(in the rows, 128 means zero)
Known rows:
(201): [111  91 108  98 145 117 101  88  97 118 147 145  69]
(264): [142  85 120  95 151 131 111 111 108 153 148 161  86]
(549): [132  86 113  97 147 131 100 111 110 150 149 168  91]
(499): [127  84 110 104 159 126  95  91 105 128 144 144  76]
(222): [136  90 137 108 162 122 100  93 111 167 184 165  69]
(232): [131  86 123 104 146 120 108 102 109 152 165 168  79]
(718): [146  80 118 102 155 135 116 103 110 150 145 154  83]
(454): [144  82 118  99 154 133 118 112 108 153 147 156  88]
(57): [147  88 119 100 155 139 112 103 106 149 145 155  84]
(611): [128 103 134 123 167 149 117 116 116 148 131 159  85]
(592): [137  83 121  93 159 139 116 112 104 154 149 156  89]
(12): [143  83 118  95 158 134 118 109 109 154 148 155  87]
(565): [122  98 135 119 167 132 130 129 118 151 138 158  87]
(41): [114  78 122  70 189 160 117 122  84 155 165 150 102]
(403): [156  88 119  93 167 138  84 118 124 155 135 149  91]
(425): [120  98 135 118 171 139 126 119 111 148 137 152  84]
(63): [140  83 117  96 154 128 122 117 109 156 149 155  90]
(239): [137  84 134  74 151 138 129 111 117 140 148 150  76]
(458): [155  93 119  99 152 154  99 108 105 158 139 173  89]
(618): [147  85 119  99 156 143 109 104 108 149 142 160  85]
(365): [138  23 126 115 184 140 121  71 142 134 148 148  80]

Facts:
[(264),(14),(454),(679),(232),(54),(664),(440),(222),(154),(549),(12),(618),(592),(230),(201),(276),(306),(160)] φ (63)
[(718),(232)] φ (98)
[(105),(315),(365)] φ (154)
[(315),(676),(57),(306),(586)] φ (146)
[(383)] φ (365)
[(367),(440)] φ (264)
[(33),(246),(454),(146),(222),(626),(53),(460),(565),(586)] φ (12)
[(246),(322)] φ (440)
[(246)] φ (460)
[(246)] φ (664)
[(14)] φ (419)
[(14)] φ (33)
[(146),(322),(592)] φ (160)
[(232)] φ (652)
[(232)] φ (565)
[(232),(57)] φ (322)
[(54)] φ (497)
[(611),(98)] φ (222)
[(652)] φ (285)
[(222)] φ (454)
[(371)] φ (41)
[(371)] φ (591)
[(688)] φ (596)
[(626),(53)] φ (592)
[(98),(499)] φ (315)
[(363)] φ (560)
[(499),(560),(596)] φ (201)
[(497)] φ (549)
[(460)] φ (105)
[(591)] φ (573)
[(41)] φ (626)
[(403),(458)] φ (54)
[(403),(160)] φ (679)
[(596)] φ (676)
ω (363) <- (457)
ω (565) <- (718)
ω (460) <- (63)
ω (560) <- (33)
ω (57) <- (246)
ω (458) <- (454)
ω (239) <- (57)
ω (454) <- (440)
ω (276) <- (652)
ω (285) <- (222)
ω (33) <- (371)
ω (573) <- (688)
ω (679) <- (154)
ω (664) <- (573)
ω (365) <- (425)
ω (14) <- (53)
ω (596) <- (239)
ω (457) <- (98)
ω (63) <- (363)
ω (586) <- (592)
ω (497) <- (276)
ω (154) <- (565)
ω (718) <- (285)
ω (246) <- (306)
ω (41) <- (160)
ψ (591) <- (457)
ψ (454) <- (457)
ψ (440) <- (264)
ψ (12) <- (264)
ψ (239) <- (105),(679),(190),(591)
ψ (105) <- (315)
ψ (230) <- (535),(201),(591)
ψ (653) <- (383),(232)
ψ (322) <- (383)
ψ (190) <- (367)
ψ (222) <- (246)
ψ (403) <- (246),(626),(322),(497),(560)
ψ (232) <- (335)
ψ (626) <- (653),(14),(54),(222)
ψ (497) <- (146)
ψ (520) <- (549),(499)
ψ (499) <- (560)

Rows, some named above:
[132  80 113  97 158 132 116 108 106 148 148 154  91]	(520)
[137  93 136 107 161 122 101  94 111 167 184 167  72]	(222)
[132  86 115  97 147 134  99 110 107 151 148 170  92]	(549)
[136  91 138 107 161 123 101  94 112 168 183 167  70]	(222)
[134  85 116  97 145 132  99 112 108 148 149 169  92]	(549)
[131 108 111  96 173 103  94  88 101 116 142  94  53]	(560)
[143  85 120  92 149 122 128 126 111 162 150 160  94]	(419)
[148  90 121  80 168 122  72 129 135 154 141 146  94]	(497)
[103  75 123  57 210 179 110 121  71 153 173 147 107]	(371)
[111  91 135 117 145  62 179 168 129 167 154 146  93]	(285)
[130  87 122 104 148 121 108 101 110 153 163 166  79]	(232)
[143  75 121  99 159 135 119 109 112 152 148 155  85]	(460)
[109  80 113  90 147 126 102 104 106 132 155 166  88]	(535)
[128   5 131 124 199 146 103  44 157 119 154 149  73]	(383)
[132  86 114  98 148 133  99 114 108 151 148 167  90]	(549)
[135  80 126  92 155 128 119 100 118 142 150 150  75]	(315)
[129  89 137 108 164 123 102  90 105 164 193 167  68]	(653)
[137  24 125 115 186 141 120  70 141 132 151 148  82]	(365)
[149  90 123  83 168 122  74 130 135 155 141 146  93]	(497)
[132  80 111  98 158 133 113 109 104 147 149 156  90]	(520)
[111  92 135 115 147  60 181 168 128 169 156 147  92]	(285)
[118 133 123 134 177 127 126  73  84 107 124  90  40]	(363)
[124 113 150 127 168 137 103 110 117 166 164 175  75]	(54)
[127  81 121  91 154 131 112 107 110 142 153 156  81]	(457)
[112 106 161  85 157 141 134 121 134 131 140 151  65]	(190)
[109  90 108  98 146 118 101  91  97 120 149 147  71]	(201)
[142  83 120  95 148 124 126 125 111 161 153 162  93]	(419)
[135  74 146  68 150 134 128 100 139 131 151 154  66]	(105)
[132  87 132  86 187 123  78 116 120 163 179 145  83]	(626)
[143  84 122  85 167 111  80 126 137 151 144 139  89]	(322)
[128  83 110  98 144 140  98 100 105 139 142 173  89]	(230)

The same objects again, as new rows of numbers:
Known rows:
(335): [134 152 140 129 114 134 129 131  98 124 133 141 140 128 125 124 124 110
 133 122 145 102 118 124]
(190): [122 105 115 134 119 135 122 115 122 108  99 168 141 139 156 138 118 106
 126 141 135 157 136  88]
(264): [158 171 132 105 117 164 186 136 102  97  88  78 133 147  83 166  87 141
  93 114 152 244 127 140]
(560): [111 110 124 137 114 116 102 105 105 188 121  47 140 103  77 121 167 121
  79 124 134  76 115 112]
(499): [115 115 113 125 125 119 114 100 120 156 128 106 139  90 104 143 147 124
 116 136 121 108 139 130]
(14): [123 132 129 124 121 130 128 125  96 115 113 154 140 131 107 120 126 126
 140 128 132 140 129 137]
(653): [131 130 127 119 115 135 121 129 120 124 127 134 140 120 123 117 118 121
 137 129 143 101 123 117]
(383): [141  89 194 114 112 248 143 129 206 221 132 169 147 186 130 142  71 119
 136 161 125 104 100 166]
(57): [126 127 120 121 122 124 123 120 111 123 120 133 140 114 120 120 123 125
 136 135 133 124 134 128]
(239): [126  99 116 126 121 119 122 117 140 108  97 162 139 133 160 134 110 109
 135 143 135 147 143  82]
(419): [127 138 101 119 124 133 126 127  98 110 123 168 141 110 116 136 130 125
 162 121 138 149 141 124]
(63): [129 122 124 121 117 129 127 123 110 116 126 124 142 112 123 124 121 123
 136 126 130 118 133 127]
(565): [128 125 121 120 116 132 122 126 111 122 125 128 142 118 128 124 124 121
 140 126 131 127 135 120]
(365): [139  97 167 113 114 215 138 124 186 191 131 161 145 161 135 140  83 121
 143 153 124 108 113 152]
(611): [127 123 124 119 120 124 122 121 114 122 118 137 139 114 117 120 118 124
 137 134 129 127 136 133]
(460): [128 124 123 120 118 140 128 123 119 127 125 139 141 118 119 126 120 124
 140 133 132 124 135 132]
(618): [128 118 129 120 121 120 123 121 117 115 118 122 138 115 124 120 117 124
 127 137 125 117 133 134]
(371): [121 108 157 134  89 182  83 104 119  66 139 178 144  69  95 122  83 118
 136 129 199  39 172 102]
(98): [128 125 115 120 117 134 127 127 115 127 124 127 142 118 128 126 121 124
 139 127 131 120 128 123]
(363): [117 102 126 133 111  98  95 109 122 200 113  12 136 108  72 104 161 124
  64 132 142  31  98  92]
(154): [131 116 138 118 117 159 126 123 145 148 127 143 143 132 129 131 111 124
 138 140 126 113 130 135]

Rows, some named above:
[128 122 129 122 109 151 114 123 114  98 124 157 142 108 115 117 105 126
 143 130 154 104 136 119]	(626)
[124 118 141 132  98 165  96 110 116  78 136 168 144  82 103 124  98 122
 141 125 177  70 161 109]	(41)
[120 109 161 145  73 215  73 101 121  46 152 201 150  57  87 127  74 115
 147 116 229  14 188  79]	(573)
[143 123  93 127 102 154 141 156 100 141 156  79 153 143 182 127 141 112
 143  86 111 156 110  92]	(285)
[121 134 108 122 124 121 114 119 107 145 114 134 140 108  91 132 143 127
 140 128 142 109 128 118]	(676)
[122 107 126 125 116 140 117 115 107 133 108 141 144 132 100 110 127 136
 129 122 130 148 126 137]	(146)
[108 116 125 136 121 102 131  98  95 110 143  93 140  82 136 141 136 114
 103 131 105 131 155 147]	(549)
[130 118 129 126 108 143 116 121 114 105 122 148 141 108 113 116 107 124
 144 128 152 103 141 115]	(626)
[120 132 107 120 123 121 114 116 106 148 118 135 140 108  95 133 144 127
 142 127 141 121 132 121]	(676)
[114 105 120 134 129 116 138 114 104  89  90 172 139 147 154 135 118 107
 117 145 118 176 134 108]	(367)
[124  99 121 130 122 143 129 119 139 123  96 178 141 151 157 148 110 106
 138 147 126 162 135  99]	(105)
[118 106 161 142  72 214  72 102 121  47 153 201 149  54  93 129  75 115
 143 113 226  17 189  82]	(573)
[135 103 126 115 117 112 125 122 129  94 120 101 136 105 142  96  97 129
 120 146 130  99 134 127]	(403)
[128 119 131 123 109 145 112 121 116 101 124 148 141 111 113 117 110 126
 143 129 154 102 140 120]	(626)
[125  95 119 127 119  78 125 104 146 130  96 148 131 142 167 117 114 106
 136 144 125 163 165 101]	(230)
[133  97 147 121 114 106 135 119 115  77 126  82 136 108 155  81  99 122
  95 147 117  95 132 139]	(458)
[133 151 137 126 114 140 132 134  96 119 129 141 140 131 124 128 125 106
 133 124 141 105 120 123]	(335)
[120 135 108 123 122 121 111 120 107 148 120 135 140 108  95 134 145 128
 137 127 148 110 128 117]	(676)
[112 143  99 121 129 111 104 107 103 176 106 136 137 106  56 143 167 129
 143 127 149 104 128 113]	(688)
[120 111 157 133  88 179  87 103 125  64 138 180 144  71  95 123  85 120
 135 128 199  44 168 102]	(371)
[125 144 108 122 124 124 122 124  93 111 122 165 142 107 119 133 131 126
 162 119 138 145 143 124]	(419)
[125 144 102 118 124 127 124 123  97 111 123 168 142 112 115 135 134 126
 162 120 135 145 143 126]	(419)
[117 104 119 139 125 141 129 118 119 122  93 168 142 155 145 146 124 104
 121 138 124 171 129 102]	(315)
[111 105 129 146 115  79 117  96 116 179  91 128 133 155 127 127 154 106
 112 126 120 170 147  96]	(201)

